Below are the code and all the weights of a small trained network. Each question names an input and a target symbol and asks about switching units off, where a switched-off unit gives its printed mean instead of its output.

import numpy as np


def w(rows, s, z=0):
    codes = np.array(rows[::2]) - 128.0
    scale = np.full(codes.shape[1], s)
    scale[-1] = z or s
    return codes * scale


def norm(h):
    return h / np.sqrt((h * h).mean(-1, keepdims=True) + 1e-5)


def f(y):
    return y / 2 * (1 + np.tanh(0.7978845608 * (y + 0.044715 * y**3)))


def softmax(a):
    e = np.exp(a - a.max(-1, keepdims=True))
    return e / e.sum(-1, keepdims=True)


def log_softmax(a):
    a = a - a.max(-1, keepdims=True)
    return a - np.log(np.exp(a).sum(-1, keepdims=True))


def net(x, mask):
    ids = ['γεζθμξτφω'.index(c) for c in x.split()]
    T = len(ids)
    res = E[ids] + P[:T]
    u = 0
    for l in range(2):
        r = norm(res)
        for j in range(2):
            rows = slice(2 * j, 2 * j + 2)
            q, k, v = (r @ M[l][rows].T for M in (Q, K, V))
            z = softmax(np.where(np.tri(T) > 0, q @ k.T / 2**0.5, -1e9)) @ v
            o = O[l][rows]
            res = res + np.where(mask[u + j], z, o[:, -1]) @ o[:, :-1]
        u += 2
        y = f(norm(res) @ A[l][:, :-1].T + A[l][:, -1])
        res = res + np.where(mask[u : u + 4], y, B[l][:, -1]) @ B[l][:, :-1]
        u += 4
    return log_softmax(norm(res)[-1] @ U[:, :-1].T + U[:, -1])


Q, K, V, O, A, B = {}, {}, {}, {}, {}, {}
E = w([
[91,52,182,183,72],'γ',
[159,88,155,43,79],'ε',
[142,246,50,163,73],'ζ',
[136,149,79,138,89],'θ',
[101,158,108,152,68],'μ',
[145,131,73,124,148],'ξ',
[118,175,112,152,10],'τ',
[202,166,205,235,148],'φ',
[147,136,106,84,110],'ω',
],0.014)
P = w([
[90,177,195,192,146],'0',
[110,195,149,148,93],'1',
[124,181,143,137,97],'2',
[136,172,142,130,97],'3',
[132,111,115,149,138],'4',
[139,105,107,140,141],'5',
[142,100,98,133,140],'6',
[147,89,86,124,144],'7',
[155,83,76,112,146],'8',
[156,80,45,101,140],'9',
[154,76,31,96,138],'10',
[167,79,1,84,134],'11',
],0.0098)
Q[0] = w([
[192,192,112,183,165],'0.h0',
[83,65,87,184,167],'0.h0',
[113,153,84,254,81],'0.h1',
[84,119,150,130,218],'0.h1',
],0.0087)
K[0] = w([
[131,178,205,178,133],'0.h0',
[131,143,120,159,44],'0.h0',
[244,198,193,221,148],'0.h1',
[3,175,40,152,62],'0.h1',
],0.0062)
V[0] = w([
[212,119,141,205,100],'0.h0',
[238,164,188,137,180],'0.h0',
[107,104,47,78,126],'0.h1',
[254,148,111,71,163],'0.h1',
],0.0064)
O[0] = w([
[85,2,99,110,181,246],'0.h0',
[122,37,117,123,153,138],'0.h0',
[88,125,236,179,132,3],'0.h1',
[108,161,44,162,156,135],'0.h1',
],0.0073,0.004)
A[0] = w([
[137,2,98,173,128,2],'0.n0',
[171,246,216,198,107,5],'0.n1',
[141,176,96,29,216,41],'0.n2',
[59,69,113,138,63,215],'0.n3',
],0.0076,0.003)
B[0] = w([
[216,208,110,34,79,219],'0.n0',
[147,35,156,145,204,147],'0.n1',
[159,250,125,140,152,133],'0.n2',
[147,176,3,78,185,252],'0.n3',
],0.0077,0.0036)
Q[1] = w([
[140,191,204,124,220],'1.h0',
[126,205,150,133,15],'1.h0',
[51,60,191,205,210],'1.h1',
[104,63,2,76,229],'1.h1',
],0.0087)
K[1] = w([
[62,132,126,150,89],'1.h0',
[84,113,196,151,152],'1.h0',
[31,158,83,81,115],'1.h1',
[249,159,94,116,61],'1.h1',
],0.014)
V[1] = w([
[133,113,79,170,2],'1.h0',
[100,218,137,61,140],'1.h0',
[164,63,47,47,92],'1.h1',
[83,146,13,171,153],'1.h1',
],0.0092)
O[1] = w([
[99,88,83,168,74,243],'1.h0',
[97,179,108,90,156,64],'1.h0',
[193,155,122,254,130,252],'1.h1',
[148,75,102,192,186,169],'1.h1',
],0.013,0.0035)
A[1] = w([
[97,114,252,209,186,166],'1.n0',
[177,177,93,91,144,255],'1.n1',
[131,171,108,101,102,193],'1.n2',
[254,176,100,119,99,63],'1.n3',
],0.012,0.0055)
B[1] = w([
[253,68,139,197,113,146],'1.n0',
[115,108,141,166,170,254],'1.n1',
[134,143,183,170,117,187],'1.n2',
[168,142,44,95,146,236],'1.n3',
],0.018,0.009)
U = w([
[158,158,130,134,7,103],'γ',
[140,248,128,143,102,97],'ε',
[76,37,80,94,129,72],'ζ',
[174,53,154,174,107,158],'θ',
[116,125,155,93,107,248],'μ',
[104,92,133,121,232,41],'ξ',
[70,99,116,150,62,127],'τ',
[159,150,89,46,103,63],'φ',
[100,184,166,135,171,143],'ω',
],0.019,0.011)

Each question gives the input, a string of symbols that net reads in full, and the target symbol t.
The units are the heads (2 rows each of Q, K, V and O) and the neurons (one row each of A and B). Each row of codes is followed by its name. A weight is (code - 128) times the scale printed after its matrix; where a second scale follows, it is the last column's (O, A, B and U).
mask holds one flag per unit, layer by layer, with each layer's heads first. A switched-off unit (its flag False) gives its mean, the last column of its rows in O or B, instead of its output. The means were averaged over made-up inputs and are rounded, as every weight is.
A unit's drop is (log p(t) with every unit on - log p(t) with that unit switched off) / (log p(t) with every unit on - log p(t) with every unit switched off).
The circuit of an input: a set's keep is (log p(t) with only the set's units on - log p(t) with every unit switched off) / (log p(t) with every unit on - log p(t) with every unit switched off). Starting from all 12 units, units are removed one at a time, each time the one whose removal leaves the highest keep (on an exact tie, the one counted first), for as long as the keep stays at least 0.8.
circuit, biggest first: the units of the circuit, biggest drop first
top k neurons: the k neurons with the biggest drops, biggest first
top k neurons in layer l: the k neurons of layer l with the biggest drops, biggest first
heads that matter: for each layer, one digit per head in row order, 1 if its drop is at least 0.15 and else 0, layers parted by /
input τ μ ξ γ, target τ: top 2 neurons : [1.n3 0.n1]
input ω ω θ, target ω: top 3 neurons in layer 0 : [0.n2 0.n3 0.n0]
input τ φ θ, target ζ: heads that matter : 10 / 01
input ζ θ ω, target ζ: circuit, biggest first : [1.h1 0.n3 0.n1 0.h1]
input τ ξ γ ε, target τ: heads that matter : 11 / 11
input ε θ θ, target ε: circuit, biggest first : [0.h0 1.h0]
input φ ε ξ ξ μ, target τ: heads that matter : 11 / 01
input ξ θ θ θ, target ξ: top 2 neurons : [0.n3 0.n2]
input ε φ ξ τ θ, target ζ: circuit, biggest first : [1.h1]
input μ ε θ ω, target μ: heads that matter : 11 / 01
input τ φ ζ μ ε, target μ: top 2 neurons : [0.n3 1.n3]
input θ γ φ ε φ μ γ ε, target φ: circuit, biggest first : [1.h1 0.n3]
input ω ξ θ ξ ω, target ξ: top 2 neurons in layer 0 : [0.n2 0.n0]
input γ θ ε, target γ: circuit, biggest first : [0.h1 0.h0 0.n3 1.h1]
input τ ε μ ε, target τ: top neuron : [0.n0]
input ε ξ ζ ξ φ θ ζ θ ω, target ω: top 3 neurons : [0.n2 1.n2 0.n3]
input φ φ θ γ, target φ: top 2 neurons : [0.n0 1.n3]
input τ ε θ, target τ: top 4 neurons : [0.n0 0.n1 1.n3 1.n0]
input φ θ θ θ ε τ θ ξ ε ε, target μ: top 4 neurons : [0.n3 0.n0 1.n3 1.n2]
input ε ω μ, target ε: circuit, biggest first : [1.h0]
input ξ μ φ ω, target ω: heads that matter : 01 / 01
input ξ ω ζ, target ξ: heads that matter : 00 / 11
input τ ε γ, target τ: heads that matter : 11 / 10
input φ θ ε ξ, target ξ: heads that matter : 11 / 01
input φ ξ ε φ, target φ: top 2 neurons : [0.n0 1.n3]
input γ θ θ ε φ ξ θ θ ω ζ μ, target τ: heads that matter : 10 / 01
input τ θ θ ξ, target τ: heads that matter : 11 / 10
input ζ ζ γ, target ζ: top 2 neurons : [0.n3 0.n1]
input ε θ τ ξ, target ε: top neuron : [0.n2]
